How the elements are linked:
Tig: ke>Per, ka>Zel, ve>Kob
Bag: ke>Gen, ka>Pev, ve>Daz
Pud: ke>Zez, ka>Kog, ve>Vuf
Fer: ke>Bev, ka>Dur, ve>Fiv
Mek: ke>Mer, ka>Bod, ve>Taz
Sug: ke>Lin, ka>Muv, ve>Tol
Piv: ke>Pul, ka>Pep, ve>Doz
Dil: ke>Dav, ka>Mek, ve>Zut
Tol: ke>Sug, ka>Pul, ve>Dem
Dem: ke>Tol, ka>Piv, ve>Bik
Nup: ke>Koz, ka>Lan, ve>Dav
Ker: ke>Lev, ka>Fal, ve>Zez
Sif: ke>Des, ka>Rel, ve>Tav
Vid: ke>Pek, ka>Daz, ve>Dur
Mov: ke>Fas, ka>Pir, ve>Per
Dal: ke>Bil, ka>Mal, ve>Sed
Ses: ke>Mal, ka>Tol, ve>Kof
Zik: ke>Vuk, ka>Dil, ve>Gud
Fol: ke>Gis, ka>Tig, ve>Nov
Bod: ke>Bof, ka>Gug, ve>Vip
Bil: ke>Gug, ka>Zef, ve>Dal
Zar: ke>Taz, ka>Peg, ve>Kul
Lin: ke>Mes, ka>Mep, ve>Sug
Ral: ke>Nuz, ka>Kov, ve>Lus
Tez: ke>Mub, ka>Gis, ve>Pep
Des: ke>Zel, ka>Zav, ve>Sif
Vif: ke>Kas, ka>Bam, ve>Zav
Gen: ke>Vod, ka>Dof, ve>Bag
Per: ke>Mov, ka>Non, ve>Tig
Zut: ke>Dil, ka>Taz, ve>Sud
Lan: ke>Sud, ka>Kul, ve>Mer
Kog: ke>Med, ka>Fer, ve>Nuz
Zel: ke>Non, ka>Vif, ve>Des
Vot: ke>Vuf, ka>Ral, ve>Fal
Bof: ke>Kul, ka>Vog, ve>Bod
Kal: ke>Pep, ka>Nov, ve>Lub
Vem: ke>Lut, ka>Mes, ve>Zef
Doz: ke>Piv, ka>Kal, ve>Pog
Mar: ke>Kod, ka>Ker, ve>Dab
Muv: ke>Mep, ka>Mub, ve>Pul
Kas: ke>Tav, ka>Zim, ve>Vif
Pog: ke>Doz, ka>Lub, ve>Mub
Kov: ke>Fiv, ka>Gen, ve>Pek
Fem: ke>Sig, ka>Nup, ve>Vuk
Med: ke>Fal, ka>Bev, ve>Kog
Gud: ke>Zik, ka>Zut, ve>Koz
Zef: ke>Vem, ka>Lin, ve>Mal
Kof: ke>Ses, ka>Dem, ve>Mes
Pul: ke>Muv, ka>Tez, ve>Piv
Bam: ke>Zim, ka>San, ve>Kod
Bev: ke>Lus, ka>Vid, ve>Fer
Non: ke>Pir, ka>Kas, ve>Zel
Zim: ke>Tib, ka>Tef, ve>Bam
Pir: ke>Ful, ka>Tav, ve>Non
Fiz: ke>Peg, ka>Sed, ve>Vog
Vuk: ke>Fem, ka>Dav, ve>Zik
Mep: ke>Bik, ka>Pog, ve>Muv
Mes: ke>Kof, ka>Bik, ve>Lin
Gis: ke>Gep, ka>Per, ve>Fol
San: ke>Tef, ka>Vuf, ve>Lev
Dur: ke>Vid, ka>Dip, ve>Vod
Fas: ke>Nov, ka>Ful, ve>Mov
Taz: ke>Mek, ka>Vip, ve>Zar
Dav: ke>Nup, ka>Mer, ve>Dil
Tef: ke>Dab, ka>Pud, ve>San
Gep: ke>Lub, ka>Mov, ve>Gis
Kob: ke>Tig, ka>Des, ve>Ful
Zav: ke>Vif, ka>Kod, ve>Rel
Dip: ke>Daz, ka>Sig, ve>Bos
Kod: ke>Bam, ka>Lev, ve>Mar
Pev: ke>Dof, ka>Zik, ve>Zes
Lut: ke>Sed, ka>Kof, ve>Vem
Lub: ke>Kal, ka>Fas, ve>Gep
Mub: ke>Pog, ka>Gep, ve>Tez
Vuf: ke>Pud, ka>Nuz, ve>Vot
Lus: ke>Ral, ka>Pek, ve>Bev
Sud: ke>Zut, ka>Zar, ve>Lan
Fal: ke>Vot, ka>Lus, ve>Med
Rel: ke>Zav, ka>Mar, ve>Tib
Daz: ke>Bag, ka>Zes, ve>Dip
Lev: ke>San, ka>Vot, ve>Ker
Vip: ke>Bod, ka>Bil, ve>Peg
Dab: ke>Mar, ka>Zez, ve>Tef
Tib: ke>Rel, ka>Dab, ve>Zim
Dof: ke>Bos, ka>Vuk, ve>Pev
Mer: ke>Lan, ka>Bof, ve>Mek
Pep: ke>Tez, ka>Fol, ve>Kal
Sig: ke>Zes, ka>Koz, ve>Fem
Mal: ke>Zef, ka>Sug, ve>Ses
Nov: ke>Fol, ka>Kob, ve>Fas
Tav: ke>Sif, ka>Tib, ve>Kas
Pek: ke>Kov, ka>Bag, ve>Vid
Vog: ke>Fiz, ka>Lut, ve>Gug
Vod: ke>Dur, ka>Bos, ve>Gen
Bos: ke>Dip, ka>Fem, ve>Dof
Sed: ke>Dal, ka>Ses, ve>Lut
Koz: ke>Gud, ka>Sud, ve>Nup
Zez: ke>Ker, ka>Med, ve>Pud
Bik: ke>Dem, ka>Doz, ve>Mep
Ful: ke>Kob, ka>Sif, ve>Pir
Nuz: ke>Kog, ka>Fiv, ve>Ral
Gug: ke>Vog, ka>Vem, ve>Bil
Kul: ke>Zar, ka>Fiz, ve>Bof
Peg: ke>Vip, ka>Dal, ve>Fiz
Fiv: ke>Fer, ka>Vod, ve>Kov
Zes: ke>Pev, ka>Gud, ve>Sig

In the rows, 152 means zero.

The rows follow the links: the fewer symbols apart two elements are, the more alike their rows tend to be.

Each row is also shifted at random along 5 hidden directions that mean nothing.

Some elements, each with a row of numbers:
Mub:  123   144   138   153   153   139   148   146   152   157   166   141   146   167   149   168   150   128   161   166   149   154   123   123   152   132   128   176   176   157   162   152   157   190   149   166   155   169   147   132   169
Peg:  126   139   168   148   156   191   121   171   208   151   137   126   131   157   128   158   140   134   150   152   163   135   129   148   133   144   151   159   137   162   139   178   161   185   166   125   123   112   151   147   144
Pog:  103   157   146   141   143   173   140   182   175   162   169   107   144   146   149   133   148   133   132   171   131   127   114   143   135   137   153   157   166   152   167   146   144   199   146   147   151   136   151   119   163
Lub:  111   134   135   151   140   149   159   128   139   144   168   150   140   171   161   122   151   139   156   171   160   175   141   135   180   134   134   184   172   151   165   128   154   140   123   150   150   186   145   113   164
San:  254   148   139   145   153   146   166   118   102   125   151   175   153   159   158   119   147   167   154   150   122   139   183   147   192   147   152   173   150   142   140   127   157   116   124   191   162   189   161   162   147
Dil:  300   159   164   128   183   219   100   202   137   141   138   119   161   163   147   156   141   172   140   131   155   126   144   141   179   123   179   156   143   142   118   158   154   173   199   144   127   130   140   165   110
Tez:  133   160   154   149   183   155   114   177   153   164   150   136   155   154   128   185   132   135   177   147   132   119   119   117   130   134   142   177   165   147   156   156   151   204   146   174   151   157   153   136   156
Bag:  135   121   136   167   128   140   174   110   165   128   127   144   121   178   143   149   220   150   122   176   171   193   162   167   158   157   103   145   158   188   114   166   185   165   174   138   125   157   112   178   177
Gen:  163   167   177   144   163   192   123   156   173   133   157   147   109   155   147   104   164   160   160    99   137   149   197   166   190   176   162   149   127   130    96   147   149   115   130   158   172   155   202   178   134
Ral:  136   168   180   169   151   158   150   161   174   164   146   174   157   138   150   149   179   174   148   133   141   146   166   153   144   179   155   138   145   134   139   140   161   145   170   142   129   167   140   171   158
Ker:  160   167   127   149   137   157   192   169   116   156   148   146   170   128   147    95   146   175   104   170   104   106   170   183   136   187   202   115   133   138   186   124   112   141   119   174   161   123   169   142   139
Doz:  164   157   161   132   152   172   131   161   163   154   191   138   135   157   166   123   119   129   170   137   132   144   144   131   184   133   163   177   161   128   152   136   142   153   130   168   184   169   194   127   140
Vem:  111   148   162   150   180   169   109   187   179   169   142   112   154   155   132   168   156   139   147   138   191   140   116   149   116   133   123   147   146   167   135   172   154   185   156   119   137   130   140   124   150
Per:  157   139   157   151   151   141   155   155   140   164   151   148   169   134   158   137   137   143   154   152   141   133   130   148   138   131   136   160   171   149   160   142   158   139   123   142   130   159   121   127   171
Fol:  169   149   148   139   165   161   139   167   114   148   143   149   170   139   150   140   113   155   164   158   132   122   138   138   158   135   170   172   161   142   174   135   143   141   117   167   139   150   140   119   146
Lin:  172   153   166   127   145   180   125   166   161   150   185   130   141   153   194   106   116   137   166   132   168   183   160   163   189   122   165   169   157   139   150   133   133    98   127   132   186   159   181   124   125
Bil:  182   171   192   140   218   176    79   182   170   163   149   159   145   157   115   194    92   140   218    82   168   107   152   121   143   148   161   172   112   124   121   182   145   162   136   164   170   140   218   152   111
Pud:  192   152   148   149   133   161   171   154   129   154   146   147   154   151   157    89   154   174   112   155   119   136   178   166   167   172   172   134   141   138   149   109   135   125   130   159   152   161   156   147   137
Sif:   85   174   195   143   149   173   113   198   201   175   173   119   142   126   169   100   170   147   143   108   118   135   147   152   137   156   124   140   163   127   111   118   163   153   133   137   159   175   158   133   175
Kod:  184   188   160   153   199   141   127   165   134   140   133   176   175   119   127   197   145   174   191   133   102    95   153   147   121   158   156   173   148   141   156   162   157   168   138   211   157   158   154   175   162
Vif:  153   171   159   130   168   133   144   175   121   142   147   161   180   125   161   179   139   170   160   151   109   128   149   142   146   158   165   145   170   141   159   143   163   168   154   196   164   155   144   158   168
Vod:  155   156   151   171   177   136   148   148   149   145   116   161   151   149   115   212   191   158   163   143   146   139   153   152   123   170   133   141   151   170   122   196   174   193   179   169   131   133   129   204   170
Pek:  272   112   140   137   128   166   185   116   105    99   136   161   147   169   170   145   185   171   124   177   154   178   163   146   221   129   145   154   170   159   113   160   199   141   191   158   115   160   101   179   175
Fiv:   50   195   183   193   156   147   156   138   205   178   182   199   126   134   146   147   191   156   188    92   158   159   187   167   147   206   154   143   128   117   133   167   141   118   139   142   172   178   206   187   168
Bod:  133   139   156   158   143   163   145   139   189   146   148   152   126   167   142   170   135   128   172   154   166   170   152   146   159   152   160   166   143   161   152   175   154   157   164   138   148   133   164   162   139
Dab:  188   158   122   156   163   123   185   134   104   136   131   173   179   136   134   180   163   171   149   186   118   118   148   158   129   156   153   156   158   163   179   160   156   171   147   194   144   151   127   169   172
Des:  137   157   163   134   138   132   166   169   128   166   169   147   170   128   176   132   136   151   145   143   118   141   155   151   157   163   161   127   169   130   151   126   147   144   133   167   177   158   160   140   166
Med:  130   155   181   163   141   188   125   193   199   171   129   124   154   142   142   108   198   177    98   149   127   131   143   160   120   166   130   129   150   150   121   117   166   175   176   117    98   157    99   151   163
Nuz:  166   135   140   154   100   144   215   123   120   138   158   179   162   158   184   109   167   180   106   187   151   188   183   167   195   177   180   124   154   145   169   117   155   113   168   144   138   168   133   154   158
Lut:  148   148   142   151   191   130   140   159   125   164   138   155   172   161   127   217   123   139   179   144   198   144   133   135   128   146   146   146   141   164   164   188   144   179   153   157   162   129   167   142   140
Sud:  160   202   162   171   201   155   117   177   153   186   167   181   145   154   133   205   126   148   219    85   162   145   179   140   154   184   201   148   127   124   156   181    99   144   153   172   200   142   230   194   102

The symbols that take the first to the second take the third to the fourth, perhaps in another order. What is the fourth?
Answer with the element's name.
 164   116   150   148   123   172   158   123   175   130   154   146   120   182   160   142   139   129   154   168   174   192   156   146   191   135   154   173   153   166   143   160   163   140   166   133   140   146   151   154   139
to  174   132   150   148   175   144   145   143   146   148   133   157   157   168   122   211   119   135   175   155   185   141   132   126   143   138   144   161   138   163   151   193   165   186   166   155   144   129   160   148   147
as  163   130   108   161    97   125   235    92   102   132   166   167   148   163   175    81   179   161    99   204   142   176   181   179   185   169   156   140   155   161   179   116   141   112   123   161   162   175   145   139   169
to Vot

 126   151   136   154   134   120   174   137   162   168   176   151   157   146   169   182   136   123   170   174   161   170   126   148   138   135   150   161   176   162   189   170   146   165   154   155   178   148   159   145   162
to  106   146   149   146   151   169   132   161   164   154   164   128   137   165   149   125   151   135   153   156   144   147   131   131   159   132   134   177   166   148   155   132   151   170   133   150   148   175   152   115   162
as  139   152   124   177   144   139   177   133   143   163   161   164   142   176   155   182   173   143   158   160   188   198   159   150   167   162   168   145   159   166   171   178   129   156   179   143   162   145   158   178   138
to Vip

  45   162   161   178   146   143   152   123   210   171   177   178   110   164   142   163   135   117   203   125   180   186   175   158   152   183   165   163   129   146   165   175   126   127   132   138   184   150   225   166   133
to  162   133   157   130   153   186   139   159   160   141   153   130   143   166   142   135   124   139   141   151   180   140   140   148   167   137   157   152   129   149   142   166   154   159   149   131   146   126   172   122   138
as  108   179   174   162   161   142   142   145   151   179   191   183   145   129   167   108   106   139   208    96   142   139   183   152   166   169   174   170   136   104   167   126   113    73    68   159   197   179   226   127   140
to Non

 123   142   136   144   112   123   210   152   117   170   172   142   179   123   180   118   142   145   120   180   132   142   142   168   144   160   169   111   174   144   184   132   136   138   125   149   160   132   145   125   178
to  184   140   168   134   130   165   158   149   134   154   180   146   155   137   184    82   122   144   151   137   134   144   157   154   186   134   159   160   161   124   144   116   144    93   100   139   159   171   162   118   152
as  190   122   168   146   125   156   150   100   138   135   192   170   123   176   193    69   133   138   178   129   165   194   177   134   235   116   122   204   165   128   126    99   162    54    91   138   161   233   164   114   153
to Gis

 116   189   166   185   182   130   130   144   177   174   155   179   142   136   124   150   177   156   190   106   125   117   172   151   112   181   123   167   135   136   137   148   139   147   112   177   170   190   184   173   158
to  120   157   130   199   160    88   180   111   145   172   136   184   159   154   122   189   202   154   160   166   147   147   155   148   101   171   100   157   157   174   158   162   158   177   144   170   142   186   128   179   185
as  216   157   160   161   181   132   129   123   139   129   138   181   150   153   139   175   174   165   187   140   126   135   157   133   152   134   107   197   164   155   122   151   188   154   145   191   141   206   127   175   177
to Dab

 147   153   163   139   179   174   101   186   167   156   149   121   147   157   133   159   138   140   164   146   130   122   115   117   142   122   133   183   166   149   138   145   161   201   151   164   137   159   138   130   155
to  149   144   168   156   193   166    89   181   163   156   122   129   158   157   122   181   157   146   172   149   142   123   105   110   119   110   100   197   175   163   133   149   178   202   151   150   101   170    92   132   170
as  272   116   146   137   144   115   174   128    81   143   147   168   183   150   176   165   118   147   164   164   143   154   141   123   183   112   137   164   185   150   147   136   177   134   139   171   140   175   109   145   166
to Zel

 141   179   135   170   165   132   171   180   129   175   123   154   185   123   120   158   155   175   126   162   107    92   154   166    93   193   179   116   137   149   185   145   120   180   140   178   148   121   148   165   147
to  171   164   141   164   166   133   179   145   121   145   134   185   166   138   133   208   172   166   164   147   140   137   161   153   148   180   174   129   150   150   152   193   159   169   176   178   144   132   147   199   171
as  133   146   172   164   167   144   124   136   161   160   160   164   141   154   152   135   148   139   192   125   156   158   147   128   160   128   113   198   164   143   137   134   160   119   111   146   139   203   141   129   165
to Vif

 121   156   182   158   148   150   134   161   177   183   175   145   151   127   164   114   147   137   167   114   139   135   146   150   138   146   129   158   161   130   130   131   149   125   107   132   154   176   158   131   168
to  213   145   156   135   150   179   134   146   152   112   142   140   146   147   155   116   186   172   133   169   117   135   144   153   168   121   115   184   168   157   122   133   194   155   154   164   121   184   101   149   182
as   55   177   174   152   172   174   125   167   194   180   187   151   125   148   136   126   116   131   180    98   185   134   166   162   145   180   173   143   104   122   155   165   109   128   106   134   200   133   251   123   123
to Muv

 169   164   170   141   165   155   116   156   172   164   190   151   134   158   160   156   117   123   197   118   138   142   145   121   168   132   148   185   159   129   142   147   147   157   134   172   189   177   198   142   143
to   66   159   144   166   152   133   149   156   192   181   170   136   145   151   140   179   165   119   163   168   155   146   111   136   110   143   125   164   172   162   171   168   149   206   154   146   159   156   150   136   179
as  206   176   190   151   161   165   142   136   141   143   179   214   139   149   170   136   138   171   198    86   142   161   209   143   215   177   186   163   129   100   120   133   152    82   144   172   178   200   212   184   132
to Fer

 140   149   134   150   128   118   186   117   148   160   194   168   151   154   190   161   121   121   183   166   167   192   154   156   170   140   165   165   171   151   194   156   133   125   136   159   200   162   189   143   150
to  140   148   141   133   158   169   138   172   132   146   155   132   155   156   149   131   127   148   148   166   131   131   134   133   166   134   166   171   165   145   172   132   141   163   130   165   149   151   150   115   151
as  127   158   159   190   149   107   166   126   154   175   143   194   155   163   146   163   180   164   161   138   153   174   182   141   138   185   130   144   143   147   147   128   152   141   156   157   148   196   147   177   156
to Pek

 111   174   148   161   121   146   213   125   135   152   180   201   152   132   170   126   156   171   146   147   147   162   198   179   186   206   213   120   133   120   180   149   127   100   142   156   178   148   201   169   156
to  182   141   132   137   122   177   196   139   121   116   150   144   140   151   161   109   176   168   109   172   138   158   174   181   196   169   186   124   147   150   139   158   157   134   160   153   147   122   150   167   160
as  175   151   165   126   184   192   101   202   149   154   144   108   161   155   148   149   122   148   150   131   177   135   130   149   150   123   156   151   144   152   136   160   144   162   148   133   149   123   153   119   125
to Lin

 136   127   108   149    94   147   242   106   112   116   154   156   137   160   171   104   186   160    94   201   155   189   185   195   198   183   184   111   151   165   170   157   145   123   154   151   160   122   153   161   170
to  158   165   154   152   150   207   130   184   176   158   166   120   130   162   160   117   160   149   139   134   162   163   159   163   176   157   188   144   146   142   140   155   123   147   169   123   156   127   172   158   116
as  128   162   149   182   159   151   141   142   178   171   166   163   125   176   148   180   168   134   185   128   185   192   165   144   166   159   152   161   152   158   142   174   132   147   170   138   163   161   175   187   130
to Kof

 173   132   126   161   128   148   177   121   138   142   161   157   131   188   168   161   158   140   155   168   180   215   167   149   204   151   170   160   164   165   158   161   142   135   174   144   157   151   154   173   133
to   11   150   119   185   132    96   219   100   171   173   167   194   138   159   133   202   136   121   180   178   197   184   163   166   124   199   176   135   132   163   218   195   120   153   141   146   185   120   211   160   153
as  127   182   152   147   175   142   130   195   172   186   159   137   173   119   142   209   112   129   183   147   127   106   114   144    96   149   178   149   160   147   192   180   129   204   154   168   175   114   173   154   148
to Pep

 141   166   136   154   156   179   152   189   152   160   142   131   154   147   143   176   138   150   146   157   148   148   147   163   140   170   210   130   148   159   180   179   115   175   176   144   150    89   159   171   123
to  126   127   158   164   162   138   140   113   173   155   162   159   124   188   142   170   156   124   177   135   217   185   144   132   167   132   102   175   142   162   124   175   171   152   149   129   157   176   170   136   157
as   90   160   170   156   134   127   161   159   160   182   179   151   157   129   175   125   155   138   152   131   134   152   155   152   142   162   138   132   166   134   142   128   148   138   123   150   176   170   167   140   177
to Mar

